Below is a small trained network, with its code and all its weights. Each question gives an input and a class and asks what happens when units are switched off, that is, made to give their printed mean instead of their output.

import numpy as np


def w(rows, s, z=0):
    codes = np.array(rows[::2]) - 128.0
    scale = np.full(codes.shape[1], s)
    scale[-1] = z or s
    return codes * scale


def norm(h):
    return h / np.sqrt((h * h).mean(-1, keepdims=True) + 1e-5)


def f(y):
    return y / 2 * (1 + np.tanh(0.7978845608 * (y + 0.044715 * y**3)))


def log_softmax(a):
    a = a - a.max(-1, keepdims=True)
    return a - np.log(np.exp(a).sum(-1, keepdims=True))


def net(x, mask):
    res = np.array(x, float).reshape(1, 4) / 4 @ E
    u = 0
    for l in range(3):
        y = f(norm(res) @ A[l][:, :-1].T + A[l][:, -1])
        res = res + np.where(mask[u : u + 4], y, B[l][:, -1]) @ B[l][:, :-1]
        u += 4
    return log_softmax(norm(res)[-1] @ U[:, :-1].T + U[:, -1])


A, B = {}, {}
E = w([
[96,210,3,156,126,96,239,57],'x0',
[75,174,144,115,94,123,147,230],'x1',
[192,186,176,95,87,45,169,44],'x2',
[42,153,80,42,232,39,126,105],'x3',
],0.0048)
A[0] = w([
[166,43,131,180,182,104,82,76,51],'0.n1',
[115,183,111,110,200,53,59,131,110],'0.n2',
[104,42,63,161,146,164,106,173,9],'0.n3',
[82,165,162,101,105,92,191,255,63],'0.n4',
],0.0065,0.0012)
B[0] = w([
[123,241,3,135,157,139,55,134,226],'0.n1',
[96,15,123,90,117,204,108,253,255],'0.n2',
[59,105,155,223,161,79,87,175,228],'0.n3',
[206,107,42,88,205,82,28,29,249],'0.n4',
],0.0067,0.0027)
A[1] = w([
[216,132,136,87,99,6,119,56,43],'1.n1',
[89,105,254,56,150,174,62,162,88],'1.n2',
[106,147,128,109,68,90,97,133,7],'1.n3',
[116,191,91,82,132,122,219,157,153],'1.n4',
],0.0058,0.0018)
B[1] = w([
[1,136,122,163,146,90,57,138,232],'1.n1',
[96,94,36,122,85,143,115,211,251],'1.n2',
[111,66,99,159,106,184,118,73,105],'1.n3',
[195,81,97,166,91,120,195,180,182],'1.n4',
],0.0092,0.0032)
A[2] = w([
[116,105,248,58,106,131,195,130,6],'2.n1',
[234,73,177,184,82,204,146,68,205],'2.n2',
[126,167,153,84,11,1,65,107,115],'2.n3',
[80,22,126,81,235,229,164,207,76],'2.n4',
],0.0042,0.0022)
B[2] = w([
[170,111,93,156,216,174,114,120,78],'2.n1',
[255,81,172,59,65,136,203,156,154],'2.n2',
[134,32,75,166,162,86,58,156,178],'2.n3',
[125,88,149,150,91,138,211,116,253],'2.n4',
],0.0085,0.0027)
U = w([
[191,245,33,104,2,113,185,163,207],'0',
[94,146,170,247,112,42,117,123,55],'1',
[218,162,151,4,42,192,212,150,225],'2',
[228,210,15,84,165,146,39,5,4],'3',
],0.0045,0.0021)

Each question gives the input, the list of numbers given to net, and the class t.
The units are the neurons (one row each of A and B). Each row of codes is followed by its name. A weight is (code - 128) times the scale printed after its matrix; where a second scale follows, it is the last column's (A, B and U).
mask holds one flag per neuron, layer by layer. A switched-off neuron (its flag False) gives its mean, the last column of its row in B, instead of its output. The means were averaged over made-up inputs and are rounded, as every weight is.
A unit's drop is (log p(t) with every unit on - log p(t) with that unit switched off) / (log p(t) with every unit on - log p(t) with every unit switched off).
The circuit of an input: a set's keep is (log p(t) with only the set's units on - log p(t) with every unit switched off) / (log p(t) with every unit on - log p(t) with every unit switched off). Starting from all 12 units, units are removed one at a time, each time the one whose removal leaves the highest keep (on an exact tie, the one counted first), for as long as the keep stays at least 0.8.
circuit, biggest first: the units of the circuit, biggest drop first
k most important neurons: the k neurons with the biggest drops, biggest first
k most important neurons of layer l: the k neurons of layer l with the biggest drops, biggest first
drop when u is switched off: that unit's drop, to one decimal
input [-2,-3,8,-3], class 1: 2 most important neurons : (1.n1, 0.n4)
input [1,3,5,7], class 2: most important neuron of layer 1 : (1.n1)
input [5,7,1,3], class 3: 2 most important neurons : (0.n4, 1.n2)
input [1,-7,-1,8], class 2: 3 most important neurons of layer 0 : (0.n2, 0.n4, 0.n3)
input [-1,-1,1,-4], class 2: circuit, biggest first : (2.n2, 1.n1)
input [-4,0,3,5], class 2: 2 most important neurons : (0.n2, 1.n1)
input [-2,-5,3,6], class 2: 3 most important neurons : (0.n2, 0.n4, 1.n1)
input [2,8,1,4], class 3: 2 most important neurons : (0.n4, 1.n2)
input [3,2,3,8], class 2: 3 most important neurons of layer 0 : (0.n2, 0.n1, 0.n3)
input [1,6,8,3], class 1: 2 most important neurons : (1.n1, 0.n1)
input [2,-5,0,-6], class 2: 2 most important neurons : (2.n2, 0.n4)
input [-4,8,-1,6], class 3: 3 most important neurons : (0.n4, 1.n4, 2.n2)
input [4,-5,0,-6], class 2: 2 most important neurons : (2.n2, 0.n4)
input [3,7,2,-4], class 3: 2 most important neurons of layer 0 : (0.n4, 0.n3)
input [-3,7,-1,2], class 3: most important neuron : (0.n4)
input [-1,-4,2,6], class 2: 2 most important neurons of layer 2 : (2.n4, 2.n3)
input [0,-4,3,7], class 2: 2 most important neurons of layer 0 : (0.n2, 0.n4)
input [1,8,-3,5], class 3: drop when 0.n4 is switched off : 1.7
input [-2,7,4,-1], class 3: drop when 1.n1 is switched off : -0.1
input [-1,6,-3,1], class 3: drop when 0.n4 is switched off : 1.3
input [5,1,0,-6], class 2: most important neuron : (2.n2)
